Moves between nodes:
FH: ω>LJ, λ>JB, β>QJ, ζ>GS, φ>GB, χ>LD
LM: ω>JM, λ>FF, β>LT, ζ>TR, φ>RC, χ>QN
HL: ω>TJ, λ>CL, β>RC, ζ>LM, φ>MZ, χ>LT
QN: ω>SG, λ>TR, β>FT, ζ>ZC, φ>FQ, χ>ML
PP: ω>SZ, λ>MN, β>QG, ζ>ZS, φ>JN, χ>LL
ML: ω>GJ, λ>ZC, β>JM, ζ>TB, φ>TJ, χ>TQ
QD: ω>JP, λ>MC, β>MZ, ζ>HL, φ>GP, χ>RC
JP: ω>QN, λ>FQ, β>CL, ζ>TJ, φ>MC, χ>FF
ZB: ω>DP, λ>HN, β>ZF, ζ>BD, φ>GS, χ>DZ
DH: ω>RC, λ>FP, β>NZ, ζ>DC, φ>BM, χ>MC
GB: ω>JB, λ>LL, β>SR, ζ>QJ, φ>HJ, χ>SZ
ZF: ω>GP, λ>ZB, β>QQ, ζ>DZ, φ>LD, χ>BM
BZ: ω>LD, λ>SZ, β>ZS, ζ>ZJ, φ>PP, χ>JB
DZ: ω>MZ, λ>BD, β>BM, ζ>DH, φ>QQ, χ>NZ
HJ: ω>LL, λ>FG, β>RD, ζ>SR, φ>TB, χ>MN
RP: ω>TB, λ>JM, β>TR, ζ>SG, φ>LM, χ>LC
ZS: ω>TZ, λ>BZ, β>LL, ζ>JB, φ>QG, χ>FH
HN: ω>NZ, λ>ZN, β>ZB, ζ>GP, φ>QR, χ>BD
GP: ω>MC, λ>DP, β>BD, ζ>MZ, φ>ZB, χ>FP
ZC: ω>JN, λ>LC, β>ML, ζ>PC, φ>FT, χ>TB
BD: ω>QD, λ>GP, β>DZ, ζ>FP, φ>ZF, χ>DH
JN: ω>MN, λ>HD, β>GJ, ζ>QG, φ>LC, χ>FG
TJ: ω>ZC, λ>FT, β>FF, ζ>JM, φ>CL, χ>RP
NZ: ω>LZ, λ>DH, β>DP, ζ>MC, φ>ZN, χ>QD
FQ: ω>TR, λ>LT, β>JP, ζ>FT, φ>DC, χ>TJ
FT: ω>LC, λ>QN, β>TJ, ζ>ML, φ>JP, χ>JM
JM: ω>PC, λ>ML, β>RP, ζ>TQ, φ>FF, χ>SG
FG: ω>ZS, λ>QG, β>HJ, ζ>GB, φ>PC, χ>SR
FP: ω>HL, λ>MZ, β>DH, ζ>LZ, φ>DZ, χ>DC
MN: ω>QJ, λ>SR, β>PP, ζ>BZ, φ>HD, χ>ZS
QJ: ω>QR, λ>FH, β>SZ, ζ>LD, φ>SR, χ>TZ
FF: ω>ML, λ>TJ, β>LM, ζ>RP, φ>HL, χ>TR
RC: ω>FF, λ>HL, β>LZ, ζ>LT, φ>FP, χ>FQ
LJ: ω>BM, λ>GL, β>QR, ζ>HN, φ>JB, χ>ZB
SZ: ω>GS, λ>QJ, β>BZ, ζ>TZ, φ>MN, χ>ZJ
ZN: ω>DH, λ>BM, β>HN, ζ>DP, φ>LJ, χ>GP
BM: ω>FP, λ>DZ, β>ZN, ζ>NZ, φ>GL, χ>DP
DP: ω>DC, λ>NZ, β>GP, ζ>QD, φ>HN, χ>MZ
LZ: ω>LM, λ>RC, β>DC, ζ>FQ, φ>DH, χ>JP
CL: ω>FT, λ>JP, β>HL, ζ>FF, φ>QD, χ>LM
LT: ω>RP, λ>LM, β>FQ, ζ>QN, φ>LZ, χ>FT
QR: ω>ZN, λ>LJ, β>GS, ζ>ZB, φ>FH, χ>ZF
TQ: ω>HJ, λ>TB, β>SG, ζ>HD, φ>RP, χ>JN
HD: ω>SR, λ>RD, β>JN, ζ>PP, φ>SG, χ>QG
QQ: ω>BD, λ>ZF, β>GL, ζ>BM, φ>TZ, χ>ZN
TB: ω>FG, λ>PC, β>TQ, ζ>RD, φ>JM, χ>HD
GS: ω>HN, λ>QR, β>LD, ζ>ZF, φ>QJ, χ>QQ
QG: ω>BZ, λ>PP, β>FG, ζ>LL, φ>GJ, χ>GB
LL: ω>ZJ, λ>ZS, β>GB, ζ>FH, φ>FG, χ>QJ
SR: ω>FH, λ>GB, β>MN, ζ>SZ, φ>RD, χ>BZ
GJ: ω>PP, λ>JN, β>PC, ζ>FG, φ>ZC, χ>HJ
RD: ω>GB, λ>HJ, β>HD, ζ>MN, φ>TQ, χ>PP
MZ: ω>CL, λ>QD, β>FP, ζ>RC, φ>BD, χ>LZ
GL: ω>DZ, λ>QQ, β>LJ, ζ>ZN, φ>ZJ, χ>HN
MC: ω>FQ, λ>DC, β>QD, ζ>CL, φ>DP, χ>HL
TZ: ω>ZF, λ>LD, β>ZJ, ζ>GL, φ>BZ, χ>LJ
JB: ω>GL, λ>ZJ, β>FH, ζ>QR, φ>LL, χ>GS
SG: ω>RD, λ>TQ, β>LC, ζ>JN, φ>TR, χ>GJ
TR: ω>TQ, λ>RP, β>QN, ζ>LC, φ>LT, χ>ZC
DC: ω>LT, λ>LZ, β>MC, ζ>JP, φ>NZ, χ>CL
LC: ω>HD, λ>SG, β>ZC, ζ>GJ, φ>QN, χ>PC
LD: ω>ZB, λ>GS, β>TZ, ζ>QQ, φ>SZ, χ>GL
ZJ: ω>QQ, λ>TZ, β>JB, ζ>LJ, φ>ZS, χ>QR
PC: ω>QG, λ>GJ, β>TB, ζ>HJ, φ>ML, χ>RD

In the rows, 573 stands for zero.

The rows follow the links: the fewer symbols apart two nodes are, the more alike their rows tend to be.

Each row is also shifted at random along 4 hidden directions that mean nothing.

Some nodes, each with a row of numbers:
QR -> 519	572	555	524	487	532	600	512	430	652	541	571	601	637	620	638	700	466	573	665	648	572	656	582	618	513	576	551	570	581	601	541	659	549	575	571	498	638	589	574	615	475	650	561
DH -> 757	522	476	576	566	658	592	598	522	566	589	526	644	566	558	532	546	610	539	571	518	589	552	638	589	607	562	562	661	567	576	584	565	623	643	562	507	555	517	659	656	592	605	616
JB -> 748	568	595	501	516	511	619	625	510	504	578	571	556	520	676	563	527	599	549	655	545	486	641	556	473	594	597	612	576	618	506	611	626	610	566	459	535	446	569	543	539	517	450	574
GP -> 799	594	503	566	559	650	533	527	624	581	581	536	648	578	597	576	557	582	619	585	576	614	584	641	598	560	541	543	649	606	608	545	595	549	653	585	498	610	561	667	645	578	622	558
GL -> 430	592	544	508	514	571	358	610	795	526	625	566	637	565	687	487	550	593	572	664	484	597	655	598	489	621	487	553	603	737	492	434	653	565	631	578	513	690	522	651	592	577	501	612
FF -> 658	581	563	642	642	636	587	558	739	539	589	582	589	500	544	550	439	588	593	463	558	584	489	590	609	643	625	548	572	546	587	664	499	533	593	549	624	535	577	609	580	659	561	575
JN -> 580	603	658	576	591	524	491	586	654	561	581	596	496	592	560	580	587	647	608	544	565	638	558	526	564	545	538	604	509	580	585	497	550	559	501	641	653	630	576	518	487	610	586	553
ZB -> 757	516	506	551	533	577	693	575	429	605	569	559	624	550	629	563	572	479	507	635	587	517	630	613	619	613	634	541	606	570	577	684	621	593	608	479	498	514	543	607	651	505	591	617
FP -> 522	540	477	571	584	640	620	604	421	551	574	520	663	582	549	546	623	509	509	583	540	475	561	636	483	561	559	581	675	528	494	555	554	644	651	589	501	503	577	613	645	541	500	595
FQ -> 457	551	524	607	654	615	476	637	617	518	589	551	642	571	518	519	638	480	503	520	528	423	508	583	397	599	516	570	609	524	398	484	483	623	609	663	597	548	632	545	602	587	374	611
ZS -> 964	561	627	537	512	489	639	558	424	608	556	583	491	610	587	616	620	605	585	637	601	617	616	525	633	533	591	608	525	581	633	576	630	580	521	554	583	576	554	519	525	523	653	549
GB -> 389	629	657	542	524	526	523	558	669	556	574	594	495	588	616	601	531	714	649	611	581	690	617	522	606	540	549	612	517	654	659	524	631	530	522	557	602	610	543	558	484	593	653	515
ML -> 549	539	611	615	624	576	519	638	630	555	600	580	525	592	508	510	563	645	538	493	506	635	494	538	565	608	542	592	547	551	561	516	500	602	544	648	643	594	544	544	515	651	604	610
TQ -> 427	609	636	596	614	547	605	592	544	512	550	579	504	555	533	599	543	659	608	523	590	558	526	526	500	530	575	641	546	529	568	590	506	587	522	585	649	472	603	502	491	604	510	522
LD -> 402	578	579	539	503	512	629	466	526	684	541	618	576	603	644	643	633	388	584	659	691	568	673	577	717	568	637	494	518	594	627	641	679	495	558	500	529	660	607	561	614	468	670	570
FG -> 742	513	649	579	555	491	667	613	458	609	571	613	487	570	576	544	562	566	521	588	565	594	581	517	655	623	639	585	484	544	599	661	588	605	493	518	622	541	528	495	499	553	629	633
QJ -> 358	545	604	509	494	512	546	651	511	556	584	574	525	590	630	521	573	673	532	661	500	640	638	545	571	600	552	605	554	642	573	524	651	629	551	551	547	588	488	573	523	556	615	598
MZ -> 611	566	494	559	576	672	585	624	555	479	592	490	639	527	564	541	477	714	578	558	498	556	551	641	480	567	533	606	712	594	548	581	538	639	668	548	510	440	527	666	633	623	505	554
TB -> 276	604	652	601	593	550	588	559	624	574	566	598	492	565	535	612	537	658	633	521	602	662	528	527	630	548	588	604	505	556	657	580	540	541	506	590	648	579	574	529	497	620	648	525
QN -> 484	625	588	621	627	622	544	547	648	561	563	559	551	602	484	610	563	666	644	484	589	641	486	567	577	517	543	595	583	528	631	520	487	558	568	655	613	585	600	577	555	658	620	514
SG -> 507	579	620	602	631	528	574	611	627	531	580	612	525	532	544	561	550	515	547	528	575	471	526	513	484	606	596	592	511	535	491	606	511	570	508	559	655	512	635	477	508	582	435	583
NZ -> 414	582	487	533	555	671	485	656	522	473	593	472	625	610	555	538	581	788	585	586	471	624	565	651	423	506	442	645	738	623	544	413	552	677	674	649	482	529	498	688	611	625	543	525
JP -> 413	519	521	629	633	633	529	572	621	633	599	574	625	607	503	518	606	492	520	490	548	598	503	610	644	619	557	518	593	523	562	532	522	579	605	654	578	680	567	608	625	615	646	653

Where do the symbols, taken in turn from left to right, take each start?
Answer with the node's name.
726	615	661	554	552	504	574	594	676	510	582	598	505	504	635	573	471	640	617	601	563	571	613	521	531	592	595	608	502	648	566	632	595	549	512	475	612	504	572	523	486	573	505	528
χ χ β => QJ
711	559	600	632	641	568	483	586	739	599	594	630	559	585	519	521	575	495	532	493	547	583	507	544	596	642	562	547	501	555	541	547	514	540	536	648	655	677	598	532	558	615	566	644
ω β λ => PC
608	609	644	591	581	541	598	562	528	579	556	580	480	603	515	634	592	686	628	540	601	655	526	522	592	494	563	631	527	550	648	543	536	575	514	615	637	572	572	518	493	606	650	505
ω φ => JN
373	589	645	549	531	488	672	531	438	640	528	608	491	602	570	660	640	534	597	620	666	600	619	517	653	514	622	586	492	552	643	618	620	539	496	545	593	573	596	489	514	511	650	540
χ φ => PP
643	580	630	539	529	495	417	594	800	585	628	642	544	560	675	499	534	561	560	638	519	653	650	527	619	663	550	543	488	703	558	527	651	518	522	551	595	716	521	563	513	570	598	639
λ ζ ζ => GL
247	619	597	495	492	543	547	574	598	521	575	545	557	560	666	600	525	681	631	660	557	602	655	568	522	522	543	600	601	674	599	556	654	564	578	511	522	551	551	601	548	547	543	512
ζ χ λ => ZN
492	568	578	524	519	497	669	554	406	596	541	592	573	564	633	618	640	411	531	683	645	428	655	551	510	554	634	570	548	559	508	624	651	563	546	489	531	503	625	511	576	440	466	560
λ ω => ZF
586	577	633	546	556	499	641	662	444	494	572	578	492	557	579	550	543	689	550	599	531	539	585	507	460	545	577	655	540	577	525	577	574	646	514	543	620	431	545	488	472	546	486	536
ω β χ => FH
346	583	509	569	537	601	592	467	648	641	565	593	648	556	630	598	565	429	589	607	638	571	620	634	692	610	617	480	583	604	617	639	631	493	623	516	507	649	595	644	666	531	641	582
ζ β => DP
432	596	652	549	531	518	590	603	604	528	589	588	484	543	620	547	472	728	601	590	528	646	589	518	587	587	594	624	520	629	612	605	595	587	510	496	614	512	521	538	475	607	597	561
φ ζ ζ => LL
640	550	615	614	642	548	544	654	618	542	600	597	539	549	527	510	557	565	518	502	524	522	505	526	501	643	575	585	520	526	491	570	500	596	522	617	658	549	596	513	520	601	480	623
φ β => TJ
448	550	632	629	602	592	581	634	659	533	608	581	497	540	523	506	433	781	575	488	481	720	502	542	653	640	578	614	545	577	651	619	523	612	535	568	651	559	470	580	497	690	669	595
ζ ω => PP
914	627	515	540	539	635	593	526	613	521	567	524	634	537	610	629	493	641	645	595	574	570	603	632	549	528	563	568	667	628	620	608	588	552	654	509	493	512	565	668	626	577	554	508
λ λ => GP
611	601	599	626	628	607	570	560	544	578	543	556	543	605	472	609	628	647	613	491	589	622	484	569	571	502	537	606	574	507	618	514	499	586	552	683	624	578	600	551	547	628	622	517
ζ ζ χ χ => MN
546	579	522	540	520	626	628	553	550	556	569	546	628	546	626	591	502	608	608	621	579	581	622	627	595	571	595	553	652	619	621	633	621	582	633	483	490	520	538	663	635	557	600	541
ζ ζ β λ => QD
642	576	502	571	547	619	629	481	492	647	545	555	643	617	567	640	644	462	594	595	646	578	593	624	676	523	599	518	633	547	637	604	607	529	633	577	496	615	593	632	682	529	668	552
ζ β λ => FP
451	521	612	537	521	484	598	595	430	634	575	597	526	629	599	554	680	508	506	657	583	583	646	538	612	584	587	577	513	575	552	549	641	595	524	582	561	634	547	517	540	487	620	632
ζ ζ => GL
